Below is a small trained network, with its code and all its weights. Each question gives an input and a target symbol and asks what happens when units are switched off, that is, made to give their printed mean instead of their output.

import numpy as np


def w(rows, s, z=0):
    codes = np.array(rows[::2]) - 128.0
    scale = np.full(codes.shape[1], s)
    scale[-1] = z or s
    return codes * scale


def norm(h):
    return h / np.sqrt((h * h).mean(-1, keepdims=True) + 1e-5)


def f(y):
    return y / 2 * (1 + np.tanh(0.7978845608 * (y + 0.044715 * y**3)))


def softmax(a):
    e = np.exp(a - a.max(-1, keepdims=True))
    return e / e.sum(-1, keepdims=True)


def log_softmax(a):
    a = a - a.max(-1, keepdims=True)
    return a - np.log(np.exp(a).sum(-1, keepdims=True))


def net(x, mask):
    ids = ['αβδμσψω'.index(c) for c in x.split()]
    T = len(ids)
    res = E[ids] + P[:T]
    u = 0
    for l in range(2):
        q, k, v = (norm(res) @ M[l].T for M in (Q, K, V))
        z = softmax(np.where(np.tri(T) > 0, q @ k.T / 3**0.5, -1e9)) @ v
        res = res + np.where(mask[u], z, O[l][:, -1]) @ O[l][:, :-1]
        u += 1
        y = f(norm(res) @ A[l][:, :-1].T + A[l][:, -1])
        res = res + np.where(mask[u : u + 4], y, B[l][:, -1]) @ B[l][:, :-1]
        u += 4
    return log_softmax(norm(res)[-1] @ U[:, :-1].T + U[:, -1])


Q, K, V, O, A, B = {}, {}, {}, {}, {}, {}
E = w([
[19,195,99,178,76,16,211],'α',
[184,118,151,134,79,176,246],'β',
[119,197,204,80,122,65,76],'δ',
[55,102,125,116,3,190,30],'μ',
[72,52,222,190,80,80,138],'σ',
[74,100,108,231,167,123,55],'ψ',
[185,110,243,175,200,190,123],'ω',
],0.0064)
P = w([
[201,47,57,135,77,2,113],'0',
[106,109,178,163,101,115,172],'1',
[107,119,182,164,106,132,167],'2',
[106,126,191,163,116,139,168],'3',
[105,140,193,167,116,154,163],'4',
[97,145,191,184,111,154,169],'5',
],0.005)
Q[0] = w([
[196,140,49,19,187,122,88],'0.h0',
[200,67,88,56,254,167,102],'0.h0',
[182,147,190,105,97,141,179],'0.h0',
],0.0059)
K[0] = w([
[43,212,155,139,127,187,159],'0.h0',
[46,180,253,100,177,200,143],'0.h0',
[187,140,135,65,85,154,178],'0.h0',
],0.0065)
V[0] = w([
[95,178,4,71,25,56,119],'0.h0',
[73,182,86,204,197,97,83],'0.h0',
[144,86,252,102,67,35,95],'0.h0',
],0.0034)
O[0] = w([
[114,77,123,20,252,211,156,177],'0.h0',
[88,171,214,159,198,164,77,93],'0.h0',
[153,74,132,44,121,22,55,254],'0.h0',
],0.005,0.0041)
A[0] = w([
[81,224,214,137,67,180,130,26],'0.n0',
[99,247,150,126,173,40,73,128],'0.n1',
[139,100,79,89,153,162,153,86],'0.n2',
[186,49,201,98,253,209,146,3],'0.n3',
],0.0052,0.0036)
B[0] = w([
[155,42,77,144,135,83,103,129],'0.n0',
[127,79,215,111,162,154,119,246],'0.n1',
[145,192,78,134,163,65,64,58],'0.n2',
[131,149,62,96,2,50,91,180],'0.n3',
],0.0065,0.0013)
Q[1] = w([
[131,83,196,129,74,206,160],'1.h0',
[184,205,32,70,176,171,93],'1.h0',
[166,217,1,100,178,135,99],'1.h0',
],0.0082)
K[1] = w([
[100,166,38,49,155,85,79],'1.h0',
[55,184,214,208,82,164,145],'1.h0',
[62,124,254,195,83,185,149],'1.h0',
],0.0087)
V[1] = w([
[78,176,207,136,202,65,188],'1.h0',
[227,226,177,64,184,137,53],'1.h0',
[26,132,113,126,58,120,1],'1.h0',
],0.004)
O[1] = w([
[70,174,187,142,190,9,208,69],'1.h0',
[197,160,248,64,169,175,83,6],'1.h0',
[2,102,149,138,106,147,33,120],'1.h0',
],0.0048,0.0026)
A[1] = w([
[190,222,179,196,184,108,178,131],'1.n0',
[176,157,102,122,114,207,210,129],'1.n1',
[140,185,145,105,173,208,189,100],'1.n2',
[184,199,2,120,216,216,89,1],'1.n3',
],0.0064,0.0041)
B[1] = w([
[61,227,65,134,120,152,89,140],'1.n0',
[139,46,188,152,216,173,119,253],'1.n1',
[87,98,254,206,177,221,124,1],'1.n2',
[161,58,86,48,10,38,89,60],'1.n3',
],0.0076,0.00089)
U = w([
[32,231,49,90,150,61,231,58],'α',
[222,103,104,141,162,201,232,124],'β',
[173,168,207,32,207,111,75,75],'δ',
[83,133,27,50,64,209,73,53],'μ',
[136,8,99,115,97,17,118,165],'σ',
[70,147,180,253,204,202,95,254],'ψ',
[228,237,134,219,31,77,80,45],'ω',
],0.0065,0.0054)

Each question gives the input, a string of symbols that net reads in full, and the target symbol t.
The units are the heads (3 rows each of Q, K, V and O) and the neurons (one row each of A and B). Each row of codes is followed by its name. A weight is (code - 128) times the scale printed after its matrix; where a second scale follows, it is the last column's (O, A, B and U).
mask holds one flag per unit, layer by layer, with each layer's heads first. A switched-off unit (its flag False) gives its mean, the last column of its rows in O or B, instead of its output. The means were averaged over made-up inputs and are rounded, as every weight is.
A unit's drop is (log p(t) with every unit on - log p(t) with that unit switched off) / (log p(t) with every unit on - log p(t) with every unit switched off).
The circuit of an input: a set's keep is (log p(t) with only the set's units on - log p(t) with every unit switched off) / (log p(t) with every unit on - log p(t) with every unit switched off). Starting from all 10 units, units are removed one at a time, each time the one whose removal leaves the highest keep (on an exact tie, the one counted first), for as long as the keep stays at least 0.8.
units of the circuit, in order: the units of the circuit, biggest drop first
top k neurons: the k neurons with the biggest drops, biggest first
drop when u is switched off: that unit's drop, to one decimal
input ψ ψ δ ω ψ δ, target ψ: top 2 neurons => [0.n1; 0.n3]
input α δ ψ, target α: units of the circuit, in order => [1.h0; 0.h0; 0.n3; 1.n1]
input α σ β, target α: units of the circuit, in order => [1.h0; 0.h0; 1.n0]
input β α δ, target β: units of the circuit, in order => [1.h0; 0.h0; 0.n3]
input ψ α α ω, target ω: top 3 neurons => [0.n3; 1.n1; 0.n1]
input ψ α α β α, target ψ: top neuron => [0.n1]
input μ μ μ μ ψ, target μ: units of the circuit, in order => [0.h0; 1.h0; 0.n3]
input α β μ ω ω, target α: units of the circuit, in order => [1.h0; 0.h0; 1.n0]
input β σ σ ψ, target β: units of the circuit, in order => [1.h0; 0.n3]
input ψ μ β ψ α β, target ψ: top 2 neurons => [1.n1; 1.n2]
input δ ψ ω δ ψ β, target δ: units of the circuit, in order => [1.h0; 0.h0]
input β ω α α ψ, target β: units of the circuit, in order => [1.h0; 0.h0]
input ω μ ω, target ω: top 2 neurons => [1.n0; 1.n1]
input μ ω δ, target μ: units of the circuit, in order => [1.h0]
input σ σ δ ω β, target σ: top 2 neurons => [0.n1; 1.n3]
input ω β ω ψ δ α, target ω: drop when 0.h0 is switched off => 0.8
input ω β ψ σ δ, target ω: drop when 1.n1 is switched off => 0.2
input μ δ ω δ α σ, target μ: drop when 1.h0 is switched off => 0.6
